Below are the code and all the weights of a small trained network. Each question names an input and a target symbol and asks about switching units off, where a switched-off unit gives its printed mean instead of its output.

import numpy as np


def w(rows, s, z=0):
    codes = np.array(rows[::2]) - 128.0
    scale = np.full(codes.shape[1], s)
    scale[-1] = z or s
    return codes * scale


def norm(h):
    return h / np.sqrt((h * h).mean(-1, keepdims=True) + 1e-5)


def f(y):
    return np.maximum(y, 0)


def softmax(a):
    e = np.exp(a - a.max(-1, keepdims=True))
    return e / e.sum(-1, keepdims=True)


def log_softmax(a):
    a = a - a.max(-1, keepdims=True)
    return a - np.log(np.exp(a).sum(-1, keepdims=True))


def net(x, mask):
    ids = ['ΔΘΛΞΠΨΩαβγεζημστ'.index(c) for c in x.split()]
    T = len(ids)
    res = E[ids] + P[:T]
    r = norm(res)
    for j in range(3):
        rows = slice(2 * j, 2 * j + 2)
        q, k, v = (r @ M[0][rows].T for M in (Q, K, V))
        z = softmax(np.where(np.tri(T) > 0, q @ k.T / 2**0.5, -1e9)) @ v
        o = O[0][rows]
        res = res + np.where(mask[j], z, o[:, -1]) @ o[:, :-1]
    y = f(norm(res) @ A[0][:, :-1].T + A[0][:, -1])
    res = res + np.where(mask[3:11], y, B[0][:, -1]) @ B[0][:, :-1]
    return log_softmax(norm(res)[-1] @ U[:, :-1].T + U[:, -1])


Q, K, V, O, A, B = {}, {}, {}, {}, {}, {}
E = w([
[112,238,220,170],'Δ',
[189,126,142,129],'Θ',
[22,35,172,73],'Λ',
[116,236,114,96],'Ξ',
[120,200,127,116],'Π',
[188,156,106,167],'Ψ',
[168,101,96,183],'Ω',
[160,128,204,100],'α',
[2,3,104,161],'β',
[87,147,160,64],'γ',
[192,105,106,190],'ε',
[159,203,89,136],'ζ',
[137,219,101,91],'η',
[19,42,157,69],'μ',
[160,213,120,100],'σ',
[76,151,135,100],'τ',
],0.0087)
P = w([
[188,119,90,121],'0',
[133,118,240,129],'1',
[102,152,113,201],'2',
[78,154,87,153],'3',
[160,128,178,93],'4',
[193,89,149,249],'5',
[56,125,67,180],'6',
[146,86,155,82],'7',
],0.016)
Q[0] = w([
[204,76,99,112],'h1',
[82,141,81,152],'h1',
[196,114,176,62],'h2',
[72,198,150,37],'h2',
[179,103,191,114],'h3',
[89,112,143,253],'h3',
],0.016)
K[0] = w([
[114,115,204,187],'h1',
[184,91,82,53],'h1',
[55,139,238,180],'h2',
[225,106,188,143],'h2',
[5,171,181,161],'h3',
[76,139,8,87],'h3',
],0.015)
V[0] = w([
[124,158,105,117],'h1',
[179,116,194,56],'h1',
[140,201,224,196],'h2',
[55,60,197,116],'h2',
[73,144,45,113],'h3',
[161,100,137,252],'h3',
],0.017)
O[0] = w([
[155,110,121,169,100],'h1',
[108,111,219,148,136],'h1',
[170,65,181,131,3],'h2',
[84,150,129,57,131],'h2',
[84,130,102,181,91],'h3',
[132,5,43,119,137],'h3',
],0.018,0.0037)
A[0] = w([
[227,126,135,6,213],'n1',
[137,156,127,175,96],'n2',
[194,122,125,211,2],'n3',
[208,146,16,112,66],'n4',
[153,46,153,189,253],'n5',
[105,126,196,210,152],'n6',
[107,220,166,105,124],'n7',
[56,69,192,67,149],'n8',
],0.016,0.0026)
B[0] = w([
[188,109,183,5,254],'n1',
[121,184,131,110,179],'n2',
[121,94,45,67,204],'n3',
[113,100,195,206,195],'n4',
[117,105,180,62,228],'n5',
[207,167,118,134,221],'n6',
[97,28,178,97,201],'n7',
[203,134,131,71,220],'n8',
],0.021,0.0087)
U = w([
[145,94,181,163,77],'Δ',
[128,107,80,8,224],'Θ',
[68,166,168,108,79],'Λ',
[170,189,103,135,3],'Ξ',
[183,163,90,136,75],'Π',
[147,82,120,152,27],'Ψ',
[122,51,93,169,104],'Ω',
[177,121,218,45,228],'α',
[45,162,31,173,209],'β',
[136,225,244,186,151],'γ',
[131,55,189,198,62],'ε',
[171,110,75,149,11],'ζ',
[197,209,82,157,116],'η',
[47,215,153,83,80],'μ',
[198,172,91,120,63],'σ',
[138,251,96,156,24],'τ',
],0.013,0.0035)

Each question gives the input, a string of symbols that net reads in full, and the target symbol t.
The units are the heads (2 rows each of Q, K, V and O) and the neurons (one row each of A and B). Each row of codes is followed by its name. A weight is (code - 128) times the scale printed after its matrix; where a second scale follows, it is the last column's (O, A, B and U).
mask holds one flag per unit, heads first, then neurons. A switched-off unit (its flag False) gives its mean, the last column of its rows in O or B, instead of its output. The means were averaged over made-up inputs and are rounded, as every weight is.
A unit's drop is (log p(t) with every unit on - log p(t) with that unit switched off) / (log p(t) with every unit on - log p(t) with every unit switched off).
The circuit of an input: a set's keep is (log p(t) with only the set's units on - log p(t) with every unit switched off) / (log p(t) with every unit on - log p(t) with every unit switched off). Starting from all 11 units, units are removed one at a time, each time the one whose removal leaves the highest keep (on an exact tie, the one counted first), for as long as the keep stays at least 0.8.
units of the circuit, in order: the units of the circuit, biggest drop first
k most important neurons: the k neurons with the biggest drops, biggest first
which heads matter: for each layer, one digit per head in row order, 1 if its drop is at least 0.15 and else 0, layers parted by /
drop of u: that unit's drop, to one decimal
input μ Π ε μ β Δ γ, target μ: units of the circuit, in order -> h2; h3
input η β Ξ η β η Ω, target η: which heads matter -> 001
input μ β ζ, target μ: units of the circuit, in order -> h2; h3
input γ Π γ Θ γ γ Θ, target γ: which heads matter -> 001
input γ μ μ β β Δ, target β: which heads matter -> 001
input β β ζ, target β: which heads matter -> 000
input τ Ω μ β β μ, target β: units of the circuit, in order -> h3; n1; h2
input β Θ γ Ξ, target β: which heads matter -> 000
input σ Ω Λ γ Δ Π, target γ: units of the circuit, in order -> h3
input ε Θ Λ β γ η, target β: which heads matter -> 001
input μ β β η, target μ: which heads matter -> 010
input β μ η η γ μ, target η: 3 most important neurons -> n6; n1; n3
input β ζ σ μ, target β: which heads matter -> 000
input Π ζ γ β τ Π, target β: which heads matter -> 001
input γ α β β β, target Θ: which heads matter -> 011
input β β Ω η η β, target η: 2 most important neurons -> n6; n1
input η β Δ, target η: most important neuron -> n3
input Π β Π η γ Θ, target η: 2 most important neurons -> n1; n3
input ε Ω Δ η β σ, target η: drop of n5 -> 0.0
input η γ Ω η σ Θ Π, target η: drop of n8 -> 0.0
